Here is a tiny trained network, its code and every weight. The questions are about switching its units off for an input and a target symbol, where a switched-off unit gives its printed mean instead of its output.

import numpy as np


def w(rows, s, z=0):
    codes = np.array(rows[::2]) - 128.0
    scale = np.full(codes.shape[1], s)
    scale[-1] = z or s
    return codes * scale


def norm(h):
    return h / np.sqrt((h * h).mean(-1, keepdims=True) + 1e-5)


def f(y):
    return np.maximum(y, 0)


def softmax(a):
    e = np.exp(a - a.max(-1, keepdims=True))
    return e / e.sum(-1, keepdims=True)


def log_softmax(a):
    a = a - a.max(-1, keepdims=True)
    return a - np.log(np.exp(a).sum(-1, keepdims=True))


def net(x, mask):
    ids = ['βδεζηλξσω'.index(c) for c in x.split()]
    T = len(ids)
    res = E[ids] + P[:T]
    u = 0
    for l in range(3):
        r = norm(res)
        for j in range(2):
            rows = slice(3 * j, 3 * j + 3)
            q, k, v = (r @ M[l][rows].T for M in (Q, K, V))
            z = softmax(np.where(np.tri(T) > 0, q @ k.T / 3**0.5, -1e9)) @ v
            o = O[l][rows]
            res = res + np.where(mask[u + j], z, o[:, -1]) @ o[:, :-1]
        u += 2
        y = f(norm(res) @ A[l][:, :-1].T + A[l][:, -1])
        res = res + np.where(mask[u : u + 4], y, B[l][:, -1]) @ B[l][:, :-1]
        u += 4
    return log_softmax(norm(res)[-1] @ U[:, :-1].T + U[:, -1])


Q, K, V, O, A, B = {}, {}, {}, {}, {}, {}
E = w([
[191,65,80,171,101,155,119,132,124],'β',
[178,76,96,166,155,115,111,177,94],'δ',
[191,72,147,172,120,96,76,110,121],'ε',
[187,103,159,50,101,61,92,107,152],'ζ',
[174,91,251,135,137,114,105,87,85],'η',
[105,104,152,129,71,168,76,95,69],'λ',
[121,129,145,124,198,202,94,166,98],'ξ',
[54,137,136,104,115,157,169,69,191],'σ',
[117,165,129,159,140,165,9,110,132],'ω',
],0.019)
P = w([
[106,74,173,170,55,122,93,249,160],'0',
[98,58,170,119,96,111,95,209,148],'1',
[98,58,147,106,105,129,91,183,147],'2',
[113,66,127,100,113,143,95,167,145],'3',
[111,72,117,91,115,150,102,152,137],'4',
[126,87,106,83,115,159,106,142,134],'5',
[133,101,105,77,120,160,114,136,122],'6',
[144,112,103,81,128,162,118,124,116],'7',
[140,124,98,79,133,162,125,111,105],'8',
[149,139,96,85,134,159,132,103,94],'9',
[151,152,93,84,137,157,140,92,78],'10',
[170,172,96,89,141,147,152,85,64],'11',
[178,181,93,96,150,145,159,68,60],'12',
[190,198,79,102,150,138,163,49,53],'13',
],0.013)
Q[0] = w([
[126,110,144,150,88,181,127,78,120],'0.h1',
[128,132,76,125,155,114,180,155,143],'0.h1',
[168,91,122,155,88,120,158,107,134],'0.h1',
[67,104,160,101,93,153,125,143,63],'0.h2',
[7,223,175,182,161,119,147,187,149],'0.h2',
[216,91,155,55,75,93,134,116,71],'0.h2',
],0.013)
K[0] = w([
[112,85,135,108,112,169,116,10,112],'0.h1',
[97,64,56,119,175,122,160,170,96],'0.h1',
[171,31,93,165,79,108,161,72,106],'0.h1',
[23,185,40,145,174,191,98,148,153],'0.h2',
[81,18,166,197,70,89,98,254,206],'0.h2',
[120,254,125,148,153,158,172,43,24],'0.h2',
],0.0089)
V[0] = w([
[158,59,78,45,148,104,125,123,110],'0.h1',
[211,154,76,151,244,149,104,81,143],'0.h1',
[74,94,110,241,164,127,129,197,78],'0.h1',
[224,150,190,112,218,123,137,80,235],'0.h2',
[116,143,1,153,137,97,141,181,172],'0.h2',
[68,124,228,164,194,210,152,164,144],'0.h2',
],0.0069)
O[0] = w([
[70,111,138,118,180,106,105,102,54,254],'0.h1',
[88,167,188,126,81,69,78,139,45,49],'0.h1',
[162,155,198,16,81,68,122,92,174,80],'0.h1',
[3,177,163,62,107,119,154,223,113,111],'0.h2',
[139,179,119,153,168,54,113,162,210,15],'0.h2',
[151,131,134,69,173,204,160,175,132,90],'0.h2',
],0.0079,0.0055)
A[0] = w([
[136,71,118,74,145,92,78,147,104,253],'0.n1',
[136,89,117,254,107,188,143,231,103,118],'0.n2',
[128,78,115,89,146,77,77,90,100,143],'0.n3',
[63,57,131,101,80,40,135,145,52,51],'0.n4',
],0.0091,0.003)
B[0] = w([
[108,148,153,200,116,187,136,160,138,247],'0.n1',
[133,67,155,126,213,6,69,69,189,155],'0.n2',
[143,105,58,172,93,147,188,162,111,223],'0.n3',
[137,126,194,206,163,66,158,151,71,198],'0.n4',
],0.012,0.013)
Q[1] = w([
[96,238,144,137,161,175,148,149,144],'1.h1',
[127,96,203,220,151,117,140,172,97],'1.h1',
[196,89,96,59,80,148,143,158,95],'1.h1',
[116,154,109,53,252,163,194,128,173],'1.h2',
[95,194,98,71,2,62,36,124,143],'1.h2',
[147,166,87,52,112,54,43,171,199],'1.h2',
],0.01)
K[1] = w([
[67,155,169,100,138,148,144,123,131],'1.h1',
[114,174,116,142,119,117,97,126,41],'1.h1',
[171,132,128,125,120,187,127,139,132],'1.h1',
[78,159,83,108,123,127,70,120,151],'1.h2',
[152,7,136,151,96,114,153,198,150],'1.h2',
[121,56,157,112,85,136,114,178,191],'1.h2',
],0.015)
V[1] = w([
[155,134,53,75,154,181,175,61,139],'1.h1',
[83,128,74,140,161,137,211,82,186],'1.h1',
[108,83,143,99,128,150,192,135,179],'1.h1',
[173,120,91,83,249,155,171,213,113],'1.h2',
[126,118,170,107,123,137,254,101,164],'1.h2',
[157,151,195,132,221,191,35,164,94],'1.h2',
],0.0073)
O[1] = w([
[152,181,177,152,58,199,153,189,55,1],'1.h1',
[174,106,240,205,147,141,237,168,46,84],'1.h1',
[53,187,217,165,128,107,199,121,73,130],'1.h1',
[196,223,73,134,229,69,152,101,142,152],'1.h2',
[85,51,223,62,138,2,44,70,166,125],'1.h2',
[144,152,131,44,213,112,202,180,69,192],'1.h2',
],0.0067,0.0052)
A[1] = w([
[183,143,75,81,206,136,146,130,127,41],'1.n1',
[182,137,185,99,49,99,165,167,133,90],'1.n2',
[148,197,136,165,180,164,45,114,161,102],'1.n3',
[193,101,66,114,68,151,12,193,92,254],'1.n4',
],0.011,0.0036)
B[1] = w([
[105,112,45,150,184,159,109,107,174,180],'1.n1',
[57,63,41,151,247,70,59,67,204,135],'1.n2',
[91,65,142,153,134,130,203,98,100,161],'1.n3',
[132,160,242,157,169,171,185,129,88,254],'1.n4',
],0.011,0.0076)
Q[2] = w([
[129,160,111,88,79,116,102,104,251],'2.h1',
[101,83,154,206,168,159,213,96,75],'2.h1',
[101,55,163,107,117,149,164,143,175],'2.h1',
[107,117,213,158,129,166,142,108,166],'2.h2',
[154,118,133,171,146,157,121,123,129],'2.h2',
[150,158,145,95,59,140,125,128,158],'2.h2',
],0.013)
K[2] = w([
[117,39,141,113,153,130,144,178,218],'2.h1',
[93,193,76,113,96,54,171,6,69],'2.h1',
[34,68,141,110,79,130,183,95,150],'2.h1',
[143,174,112,137,168,187,118,67,92],'2.h2',
[96,155,108,124,76,169,84,81,61],'2.h2',
[141,94,119,67,112,155,183,122,176],'2.h2',
],0.012)
V[2] = w([
[244,120,104,144,31,165,122,178,193],'2.h1',
[77,168,120,168,112,106,176,110,173],'2.h1',
[12,157,164,103,99,120,215,2,120],'2.h1',
[212,161,221,176,182,136,169,166,71],'2.h2',
[179,119,111,102,154,81,178,134,147],'2.h2',
[179,164,101,100,100,170,93,132,114],'2.h2',
],0.0083)
O[2] = w([
[232,114,59,147,128,88,108,20,11,54],'2.h1',
[102,177,161,246,207,100,114,120,189,146],'2.h1',
[71,45,221,216,243,241,95,168,141,177],'2.h1',
[68,175,148,131,166,163,20,175,137,246],'2.h2',
[84,96,116,129,144,234,27,105,162,113],'2.h2',
[188,77,116,186,141,59,128,2,107,48],'2.h2',
],0.007,0.011)
A[2] = w([
[90,160,90,152,2,164,212,156,67,132],'2.n1',
[164,138,95,59,171,79,123,81,126,5],'2.n2',
[185,160,116,35,126,218,107,121,126,177],'2.n3',
[191,92,182,142,195,123,190,131,12,43],'2.n4',
],0.0084,0.0029)
B[2] = w([
[169,172,121,77,53,76,158,173,63,192],'2.n1',
[148,25,101,146,175,92,55,141,160,131],'2.n2',
[7,195,69,204,194,136,203,61,79,181],'2.n3',
[112,73,66,139,90,145,42,127,184,255],'2.n4',
],0.012,0.0057)
U = w([
[96,92,111,163,180,153,43,92,225,166],'β',
[144,215,194,193,105,188,227,152,55,251],'δ',
[121,99,149,2,94,131,98,163,88,88],'ε',
[131,188,63,106,162,124,166,84,137,179],'ζ',
[193,230,142,111,101,140,56,137,163,91],'η',
[150,186,138,118,73,135,94,112,161,70],'λ',
[174,146,165,119,121,108,161,85,117,76],'ξ',
[87,134,100,192,86,24,152,112,122,52],'σ',
[163,67,89,132,68,182,125,70,93,55],'ω',
],0.0078,0.0024)

Each question gives the input, a string of symbols that net reads in full, and the target symbol t.
The units are the heads (3 rows each of Q, K, V and O) and the neurons (one row each of A and B). Each row of codes is followed by its name. A weight is (code - 128) times the scale printed after its matrix; where a second scale follows, it is the last column's (O, A, B and U).
mask holds one flag per unit, layer by layer, with each layer's heads first. A switched-off unit (its flag False) gives its mean, the last column of its rows in O or B, instead of its output. The means were averaged over made-up inputs and are rounded, as every weight is.
A unit's drop is (log p(t) with every unit on - log p(t) with that unit switched off) / (log p(t) with every unit on - log p(t) with every unit switched off).
The circuit of an input: a set's keep is (log p(t) with only the set's units on - log p(t) with every unit switched off) / (log p(t) with every unit on - log p(t) with every unit switched off). Starting from the 12 units with the biggest drops (on a tie, the unit counted first), units are removed one at a time, each time the one whose removal leaves the highest keep (on an exact tie, the one counted first), for as long as the keep stays at least 0.8.
circuit, biggest first: the units of the circuit, biggest drop first
unit that matters most: the unit with the biggest drop
top k neurons: the k neurons with the biggest drops, biggest first
which heads matter: for each layer, one digit per head in row order, 1 if its drop is at least 0.15 and else 0, layers parted by /
input ζ ε ω σ ζ ξ ζ ζ ζ ε σ λ δ, target β: circuit, biggest first => [0.n2, 2.n4]
input ζ ζ σ δ ζ ζ, target δ: circuit, biggest first => [0.n1, 0.n2]
input η δ η ζ ζ, target ε: circuit, biggest first => [0.h2, 2.h1]
input ζ ζ δ ω δ ζ ε λ ξ ζ ζ, target ζ: circuit, biggest first => [1.h2, 2.h1, 1.n4]
input λ ζ δ λ σ ζ λ λ δ ε ω ε σ ζ, target β: circuit, biggest first => [2.n4]
input ζ ζ δ, target σ: which heads matter => 10 / 00 / 10
input η ζ ε σ δ δ β ζ δ β δ ξ λ ζ, target ζ: circuit, biggest first => [1.h2, 0.n3, 1.n1]
input ξ δ λ δ ζ σ ζ λ ε, target ω: top 2 neurons => [2.n4, 0.n4]
input σ ζ β δ λ ζ λ ζ δ, target ω: circuit, biggest first => [0.h2, 2.h1]
input ζ ζ δ λ σ ζ λ ζ ζ δ ζ ε, target σ: which heads matter => 01 / 00 / 10
input ζ δ ε ζ ζ δ η ζ η ζ ζ ω σ, target β: circuit, biggest first => [2.h1, 1.n4]
input ε η ξ δ ζ λ ω ξ σ λ, target β: circuit, biggest first => [0.h1, 0.n2, 0.n1, 1.h2]
input ζ λ σ σ ξ ζ ξ δ ε, target ζ: which heads matter => 01 / 01 / 10
input ζ ω ε δ ζ δ σ δ λ, target β: which heads matter => 10 / 00 / 00
input ξ ω ζ ζ ζ ω, target δ: unit that matters most => 1.n4
input ζ ζ β, target σ: which heads matter => 11 / 00 / 10
input ζ σ ζ ζ ω δ ζ β σ ζ λ δ ζ λ, target ω: circuit, biggest first => [0.h2, 2.n4, 0.n1]
input ζ σ ζ ζ ζ, target δ: which heads matter => 00 / 00 / 00
input ζ ζ λ ζ ζ δ σ ζ ξ, target β: circuit, biggest first => [0.n2, 0.n3, 1.n4]
input δ ζ ζ ε ω ζ δ σ ζ δ σ δ ξ λ, target ζ: top 2 neurons => [0.n4, 0.n1]
input δ ζ ξ ζ ε δ ξ ζ ζ δ ζ ζ σ, target β: circuit, biggest first => [1.h2]
input ζ λ β, target ω: circuit, biggest first => [0.h2, 2.h1]
input ζ σ λ σ ζ ζ σ ζ η σ ξ, target β: which heads matter => 10 / 00 / 00
input β σ λ δ ζ η δ, target ε: circuit, biggest first => [0.h2, 2.h1, 0.h1]
input ζ δ σ λ ζ ζ, target ω: top 2 neurons => [2.n4, 0.n3]
input δ ζ δ δ δ ξ σ σ δ δ δ λ σ ζ, target β: which heads matter => 00 / 01 / 00
input ζ δ ε, target σ: circuit, biggest first => [2.h1]
input ξ ξ ζ ξ ε ζ ζ δ σ σ ξ ξ λ, target ζ: which heads matter => 00 / 01 / 00
input η ξ ε, target ζ: which heads matter => 11 / 01 / 10
